Below are the code and all the weights of a small trained network. Each question names an input and a class and asks about switching units off, where a switched-off unit gives its printed mean instead of its output.

import numpy as np


def w(rows, s, z=0):
    codes = np.array(rows[::2]) - 128.0
    scale = np.full(codes.shape[1], s)
    scale[-1] = z or s
    return codes * scale


def norm(h):
    return h / np.sqrt((h * h).mean(-1, keepdims=True) + 1e-5)


def f(y):
    return np.maximum(y, 0)


def log_softmax(a):
    a = a - a.max(-1, keepdims=True)
    return a - np.log(np.exp(a).sum(-1, keepdims=True))


def net(x, mask):
    res = np.array(x, float).reshape(1, 6) / 4 @ E
    u = 0
    for l in range(4):
        y = f(norm(res) @ A[l][:, :-1].T + A[l][:, -1])
        res = res + np.where(mask[u : u + 9], y, B[l][:, -1]) @ B[l][:, :-1]
        u += 9
    return log_softmax(norm(res)[-1] @ U[:, :-1].T + U[:, -1])


A, B = {}, {}
E = w([
[150,70,162,120,4,181,203,213,196],'x0',
[61,247,70,76,84,61,106,187,195],'x1',
[25,138,113,158,165,174,203,111,143],'x2',
[130,130,127,129,129,127,128,129,126],'x3',
[128,158,183,156,81,48,199,84,95],'x4',
[56,59,70,77,39,130,108,78,54],'x5',
],0.0035)
A[0] = w([
[82,99,110,104,128,141,53,146,158,107],'0.n1',
[113,175,108,157,187,98,80,49,122,151],'0.n2',
[214,161,157,106,64,64,15,140,135,38],'0.n3',
[106,134,95,100,173,135,113,78,95,139],'0.n4',
[95,62,85,143,188,160,41,199,165,24],'0.n5',
[175,11,179,205,165,210,128,82,46,80],'0.n6',
[175,118,148,133,112,49,139,100,132,94],'0.n7',
[122,128,188,167,95,3,200,91,136,1],'0.n8',
[146,147,86,92,195,100,106,38,139,16],'0.n9',
],0.0037,0.0047)
B[0] = w([
[160,168,129,98,124,168,151,115,94,167],'0.n1',
[108,64,202,124,65,148,141,234,120,251],'0.n2',
[170,49,55,66,214,83,227,153,98,174],'0.n3',
[103,95,166,150,78,149,131,208,135,205],'0.n4',
[139,194,89,59,141,218,131,136,87,147],'0.n5',
[74,175,162,1,135,70,94,69,254,237],'0.n6',
[145,135,89,111,169,180,164,122,91,158],'0.n7',
[174,229,130,86,80,221,159,116,43,149],'0.n8',
[68,89,184,202,102,106,96,224,88,146],'0.n9',
],0.0043,0.0031)
A[1] = w([
[154,85,123,142,23,133,164,176,208,4],'1.n1',
[2,129,161,187,146,183,182,126,163,115],'1.n2',
[198,187,211,100,231,142,155,197,232,118],'1.n3',
[227,47,160,105,111,90,90,87,117,83],'1.n4',
[59,63,89,11,58,132,101,100,128,125],'1.n5',
[95,188,96,187,228,51,20,55,43,97],'1.n6',
[122,106,137,163,129,115,113,121,130,50],'1.n7',
[110,237,47,110,93,39,91,197,145,19],'1.n8',
[156,207,169,182,44,51,174,42,63,3],'1.n9',
],0.004,0.003)
B[1] = w([
[64,96,187,126,141,116,98,178,103,168],'1.n1',
[188,106,80,84,142,47,139,168,121,200],'1.n2',
[125,143,86,196,83,93,79,99,93,253],'1.n3',
[115,132,81,90,162,86,167,142,146,179],'1.n4',
[165,195,123,235,133,96,96,134,147,232],'1.n5',
[94,58,228,131,34,148,151,232,148,175],'1.n6',
[137,113,125,108,99,138,133,136,144,128],'1.n7',
[125,101,174,83,147,149,131,52,191,188],'1.n8',
[150,196,121,92,117,253,160,143,107,159],'1.n9',
],0.006,0.0046)
A[2] = w([
[148,191,221,89,95,140,220,92,10,58],'2.n1',
[80,214,86,79,155,81,142,158,148,3],'2.n2',
[97,103,175,176,91,135,104,183,133,71],'2.n3',
[5,136,48,189,220,160,246,112,124,98],'2.n4',
[201,3,215,196,220,170,155,22,75,75],'2.n5',
[200,131,115,118,129,90,92,147,107,102],'2.n6',
[38,109,135,220,198,165,218,138,170,139],'2.n7',
[91,91,58,96,23,136,102,61,44,91],'2.n8',
[135,86,89,72,179,84,218,146,123,91],'2.n9',
],0.0038,0.0036)
B[2] = w([
[92,179,95,111,151,211,172,164,120,251],'2.n1',
[127,91,179,97,102,98,64,101,147,190],'2.n2',
[133,91,136,140,168,100,156,131,105,232],'2.n3',
[254,117,112,65,93,86,98,145,80,201],'2.n4',
[66,214,150,51,43,72,41,132,198,222],'2.n5',
[97,138,89,130,129,104,187,119,138,233],'2.n6',
[204,158,127,96,69,68,89,143,93,227],'2.n7',
[149,176,143,207,159,100,111,87,115,210],'2.n8',
[165,109,92,117,154,139,160,118,86,179],'2.n9',
],0.0054,0.0016)
A[3] = w([
[106,201,99,131,88,129,124,170,161,230],'3.n1',
[133,151,118,254,123,105,107,80,143,22],'3.n2',
[120,116,70,124,169,231,72,139,130,1],'3.n3',
[70,98,202,136,133,106,113,181,112,78],'3.n4',
[85,141,135,88,117,123,123,62,216,15],'3.n5',
[139,82,102,126,129,34,132,122,134,128],'3.n6',
[157,111,101,110,135,150,66,169,153,195],'3.n7',
[134,91,165,171,95,155,177,170,169,50],'3.n8',
[74,81,96,104,59,133,107,70,77,161],'3.n9',
],0.007,0.0022)
B[3] = w([
[149,74,154,137,172,161,109,66,100,254],'3.n1',
[150,115,56,220,150,191,107,81,109,173],'3.n2',
[141,206,211,136,98,183,255,108,97,149],'3.n3',
[104,54,92,142,96,218,153,145,139,196],'3.n4',
[95,72,169,83,186,170,121,56,170,173],'3.n5',
[114,87,87,105,172,168,148,103,87,220],'3.n6',
[103,174,154,117,88,94,216,98,77,212],'3.n7',
[54,109,129,144,158,131,60,153,58,162],'3.n8',
[189,184,156,175,159,72,111,180,197,163],'3.n9',
],0.0064,0.006)
U = w([
[54,61,176,143,82,134,108,238,104,139],'0',
[90,127,174,54,133,94,82,60,222,141],'1',
[130,102,111,128,149,177,154,94,78,232],'2',
[138,243,159,114,102,176,189,135,95,117],'3',
[172,156,99,246,135,85,67,122,118,119],'4',
[175,106,63,45,140,39,152,165,84,108],'5',
[121,133,74,137,144,158,130,153,178,41],'6',
[120,203,88,117,136,100,108,242,225,2],'7',
],0.011,0.0082)

Each question gives the input, the list of numbers given to net, and the class t.
The units are the neurons (one row each of A and B). Each row of codes is followed by its name. A weight is (code - 128) times the scale printed after its matrix; where a second scale follows, it is the last column's (A, B and U).
mask holds one flag per neuron, layer by layer. A switched-off neuron (its flag False) gives its mean, the last column of its row in B, instead of its output. The means were averaged over made-up inputs and are rounded, as every weight is.
A unit's drop is (log p(t) with every unit on - log p(t) with that unit switched off) / (log p(t) with every unit on - log p(t) with every unit switched off).
The circuit of an input: a set's keep is (log p(t) with only the set's units on - log p(t) with every unit switched off) / (log p(t) with every unit on - log p(t) with every unit switched off). Starting from the 12 units with the biggest drops (on a tie, the unit counted first), units are removed one at a time, each time the one whose removal leaves the highest keep (on an exact tie, the one counted first), for as long as the keep stays at least 0.8.
units of the circuit, in order: the units of the circuit, biggest drop first
unit that matters most: the unit with the biggest drop
top k neurons: the k neurons with the biggest drops, biggest first
top k neurons in layer l: the k neurons of layer l with the biggest drops, biggest first
input [-6,6,-6,7,-5,8], class 4: top neuron in layer 3	3.n9
input [-8,-6,-3,7,0,-8], class 0: units of the circuit, in order	1.n6; 3.n4; 2.n5
input [3,-4,-5,-2,-1,-1], class 5: units of the circuit, in order	1.n4; 3.n1
input [-1,2,-2,-4,3,-4], class 2: top 2 neurons in layer 2	2.n6; 2.n8
input [1,-6,7,6,1,-4], class 5: top 4 neurons in layer 1	1.n2; 1.n8; 1.n5; 1.n6
input [5,-5,0,-2,-8,-6], class 3: top 2 neurons	3.n3; 1.n5
input [2,2,-4,2,1,0], class 5: top 2 neurons	0.n3; 3.n1
input [-3,-1,8,3,-7,-6], class 5: top 2 neurons	2.n4; 2.n7
input [-2,-6,4,5,-7,-6], class 3: top 3 neurons	3.n3; 0.n5; 1.n8
input [3,-8,7,3,-3,4], class 1: top 2 neurons	0.n6; 2.n5
input [5,-1,-4,6,-7,7], class 3: top 2 neurons	1.n3; 3.n3
input [-5,-5,1,4,-6,1], class 3: top 3 neurons	3.n3; 0.n5; 1.n8
input [-6,1,4,5,2,5], class 0: top 2 neurons	1.n3; 1.n6
input [6,8,5,6,-7,2], class 1: unit that matters most	0.n2
input [6,-7,0,-7,-2,8], class 4: top 3 neurons	1.n5; 2.n8; 1.n8
input [3,2,-6,-3,-4,-3], class 5: top 2 neurons	0.n3; 1.n5
input [0,6,3,-7,8,6], class 3: top 2 neurons in layer 2	2.n1; 2.n5
input [-1,3,-8,4,-7,-6], class 5: top 3 neurons in layer 2	2.n1; 2.n6; 2.n8
input [5,6,0,-1,1,-5], class 1: top 4 neurons	1.n8; 0.n2; 1.n5; 1.n6
input [-2,-6,8,-3,0,-3], class 5: unit that matters most	1.n2
input [5,-1,-5,4,6,-7], class 4: top 2 neurons in layer 3	3.n7; 3.n6
